Here is a tiny trained network, its code and every weight. The questions are about switching its units off for an input and a target symbol, where a switched-off unit gives its printed mean instead of its output.

import numpy as np


def w(rows, s, z=0):
    codes = np.array(rows[::2]) - 128.0
    scale = np.full(codes.shape[1], s)
    scale[-1] = z or s
    return codes * scale


def f(y):
    return np.maximum(y, 0)


def softmax(a):
    e = np.exp(a - a.max(-1, keepdims=True))
    return e / e.sum(-1, keepdims=True)


def log_softmax(a):
    a = a - a.max(-1, keepdims=True)
    return a - np.log(np.exp(a).sum(-1, keepdims=True))


def net(x, mask):
    ids = ['γδθμξσφω'.index(c) for c in x.split()]
    T = len(ids)
    res = E[ids] + P[:T]
    u = 0
    for l in range(3):
        r = res
        for j in range(2):
            rows = slice(3 * j, 3 * j + 3)
            q, k, v = (r @ M[l][rows].T for M in (Q, K, V))
            z = softmax(np.where(np.tri(T) > 0, q @ k.T / 3**0.5, -1e9)) @ v
            o = O[l][rows]
            res = res + np.where(mask[u + j], z, o[:, -1]) @ o[:, :-1]
        u += 2
        y = f(res @ A[l][:, :-1].T + A[l][:, -1])
        res = res + np.where(mask[u : u + 4], y, B[l][:, -1]) @ B[l][:, :-1]
        u += 4
    return log_softmax(res[-1] @ U[:, :-1].T + U[:, -1])


Q, K, V, O, A, B = {}, {}, {}, {}, {}, {}
E = w([
[81,156,67,130],'γ',
[250,182,120,127],'δ',
[154,164,181,29],'θ',
[157,75,174,88],'μ',
[96,172,120,142],'ξ',
[155,64,86,71],'σ',
[115,127,139,167],'φ',
[135,89,102,206],'ω',
],0.019)
P = w([
[3,26,147,110],'0',
[102,119,110,112],'1',
[106,116,99,117],'2',
[95,95,83,118],'3',
[201,181,81,104],'4',
[196,176,72,101],'5',
[208,150,85,99],'6',
],0.006)
Q[0] = w([
[200,119,129,95],'L0H0',
[178,103,111,58],'L0H0',
[19,84,142,169],'L0H0',
[151,155,148,120],'L0H1',
[254,121,210,49],'L0H1',
[179,66,130,116],'L0H1',
],0.017)
K[0] = w([
[208,149,66,126],'L0H0',
[170,120,98,126],'L0H0',
[39,84,141,117],'L0H0',
[142,150,121,79],'L0H1',
[121,140,9,90],'L0H1',
[166,120,66,123],'L0H1',
],0.016)
V[0] = w([
[133,145,109,85],'L0H0',
[175,61,255,144],'L0H0',
[159,95,147,33],'L0H0',
[174,130,140,122],'L0H1',
[172,117,106,151],'L0H1',
[130,42,54,46],'L0H1',
],0.008)
O[0] = w([
[186,227,92,154,152],'L0H0',
[89,111,233,238,137],'L0H0',
[189,182,109,206,202],'L0H0',
[126,131,117,185,135],'L0H1',
[93,48,95,179,138],'L0H1',
[182,162,3,60,255],'L0H1',
],0.0058,0.0097)
A[0] = w([
[139,140,44,221,96],'L0N0',
[2,118,243,14,4],'L0N1',
[87,250,34,120,23],'L0N2',
[70,3,93,222,166],'L0N3',
],0.0064,0.0025)
B[0] = w([
[59,224,187,154,229],'L0N0',
[112,170,189,225,143],'L0N1',
[110,47,172,167,253],'L0N2',
[106,102,144,2,185],'L0N3',
],0.0082,0.0048)
Q[1] = w([
[123,160,255,63],'L1H0',
[165,84,81,104],'L1H0',
[40,82,195,123],'L1H0',
[13,134,66,204],'L1H1',
[100,149,15,20],'L1H1',
[114,82,41,21],'L1H1',
],0.0083)
K[1] = w([
[133,136,190,173],'L1H0',
[164,127,104,129],'L1H0',
[162,71,187,154],'L1H0',
[113,7,194,106],'L1H1',
[116,97,38,119],'L1H1',
[69,135,17,129],'L1H1',
],0.012)
V[1] = w([
[50,130,6,254],'L1H0',
[130,125,209,177],'L1H0',
[39,158,214,103],'L1H0',
[221,137,152,198],'L1H1',
[160,179,203,152],'L1H1',
[65,117,72,180],'L1H1',
],0.0049)
O[1] = w([
[3,154,219,133,101],'L1H0',
[104,52,78,198,5],'L1H0',
[207,55,171,185,1],'L1H0',
[141,22,150,165,95],'L1H1',
[176,82,210,106,34],'L1H1',
[184,156,76,74,109],'L1H1',
],0.005,0.0044)
A[1] = w([
[115,167,162,39,2],'L1N0',
[9,154,255,195,126],'L1N1',
[159,182,102,239,107],'L1N2',
[155,40,131,198,156],'L1N3',
],0.0088,0.0049)
B[1] = w([
[153,72,72,189,245],'L1N0',
[1,144,58,85,251],'L1N1',
[93,82,67,166,232],'L1N2',
[120,54,87,223,227],'L1N3',
],0.0076,0.0023)
Q[2] = w([
[104,111,202,119],'L2H0',
[37,128,222,151],'L2H0',
[87,203,150,32],'L2H0',
[165,186,171,194],'L2H1',
[127,108,255,192],'L2H1',
[49,47,140,114],'L2H1',
],0.0094)
K[2] = w([
[153,38,218,115],'L2H0',
[118,39,224,162],'L2H0',
[100,195,198,103],'L2H0',
[147,203,134,224],'L2H1',
[153,166,242,156],'L2H1',
[83,2,166,105],'L2H1',
],0.0096)
V[2] = w([
[156,194,113,197],'L2H0',
[227,95,122,164],'L2H0',
[107,103,138,58],'L2H0',
[198,203,115,190],'L2H1',
[148,121,85,169],'L2H1',
[212,30,174,2],'L2H1',
],0.0098)
O[2] = w([
[85,11,130,62,86],'L2H0',
[48,159,61,171,66],'L2H0',
[182,131,103,103,207],'L2H0',
[63,57,95,1,63],'L2H1',
[86,139,124,71,226],'L2H1',
[102,207,190,176,254],'L2H1',
],0.0078,0.0037)
A[2] = w([
[254,107,85,80,156],'L2N0',
[132,51,209,201,86],'L2N1',
[192,36,246,154,255],'L2N2',
[153,56,163,174,111],'L2N3',
],0.006,0.0075)
B[2] = w([
[171,86,114,171,254],'L2N0',
[203,106,65,235,146],'L2N1',
[93,112,249,102,181],'L2N2',
[134,83,98,153,141],'L2N3',
],0.011,0.0087)
U = w([
[231,118,65,98,166],'γ',
[127,108,154,99,88],'δ',
[92,29,126,91,145],'θ',
[92,135,128,121,103],'μ',
[177,32,199,63,125],'ξ',
[74,145,214,2,253],'σ',
[162,52,140,180,70],'φ',
[159,172,176,118,48],'ω',
],0.0056,0.0041)

Each question gives the input, a string of symbols that net reads in full, and the target symbol t.
The units are the heads (3 rows each of Q, K, V and O) and the neurons (one row each of A and B). Each row of codes is followed by its name. A weight is (code - 128) times the scale printed after its matrix; where a second scale follows, it is the last column's (O, A, B and U).
mask holds one flag per unit, layer by layer, with each layer's heads first. A switched-off unit (its flag False) gives its mean, the last column of its rows in O or B, instead of its output. The means were averaged over made-up inputs and are rounded, as every weight is.
A unit's drop is (log p(t) with every unit on - log p(t) with that unit switched off) / (log p(t) with every unit on - log p(t) with every unit switched off).
The circuit of an input: a set's keep is (log p(t) with only the set's units on - log p(t) with every unit switched off) / (log p(t) with every unit on - log p(t) with every unit switched off). Starting from the 12 units with the biggest drops (on a tie, the unit counted first), units are removed one at a time, each time the one whose removal leaves the highest keep (on an exact tie, the one counted first), for as long as the keep stays at least 0.8.
circuit, biggest first: the units of the circuit, biggest drop first
k most important neurons: the k neurons with the biggest drops, biggest first
top k neurons in layer l: the k neurons of layer l with the biggest drops, biggest first
heads that matter: for each layer, one digit per head in row order, 1 if its drop is at least 0.15 and else 0, layers parted by /
input θ δ ω, target θ: circuit, biggest first : L2H1; L2H0
input ω ω σ ξ, target ω: heads that matter : 11 / 00 / 11
input σ μ θ μ, target γ: top neuron in layer 2 : L2N2
input φ φ θ ξ, target φ: heads that matter : 11 / 10 / 01
input δ σ γ δ μ γ μ, target ξ: circuit, biggest first : L2H0; L2N2; L0N0
input φ θ γ, target φ: heads that matter : 11 / 10 / 01
input σ θ γ, target σ: 3 most important neurons : L2N0; L0N0; L1N1
input φ φ φ, target φ: heads that matter : 11 / 10 / 01
input ξ φ ξ δ ξ ω, target ξ: heads that matter : 11 / 00 / 11
input σ φ σ θ γ ξ θ, target ξ: circuit, biggest first : L2H0; L2H1
input σ σ σ μ ω, target σ: heads that matter : 01 / 10 / 00
input δ μ μ, target φ: 2 most important neurons : L1N3; L2N1
input θ μ μ δ γ θ, target ξ: heads that matter : 00 / 00 / 01
input ω σ σ γ, target ω: circuit, biggest first : L0N3; L2H1; L0H0; L0H1
input θ φ ω ξ, target θ: heads that matter : 00 / 10 / 01
input σ σ ω, target σ: 2 most important neurons : L0N3; L0N0
input σ δ ξ, target σ: heads that matter : 01 / 00 / 10
input γ φ μ δ, target ξ: circuit, biggest first : L1H1; L2H0; L2N2
input σ σ ξ, target σ: circuit, biggest first : L0H1; L2H0; L2N0; L1N1
input ξ φ γ, target ξ: heads that matter : 11 / 00 / 11
input θ σ ω, target θ: circuit, biggest first : L0H0; L0N0; L2H1
input ω θ σ γ, target ω: heads that matter : 11 / 00 / 01
input ω φ ω, target ω: heads that matter : 11 / 00 / 11
input σ ξ γ ξ ω μ, target ξ: 2 most important neurons : L2N2; L1N1
input μ θ φ, target μ: 2 most important neurons : L0N0; L1N1
input ω σ σ ξ, target ω: 2 most important neurons : L0N3; L1N1
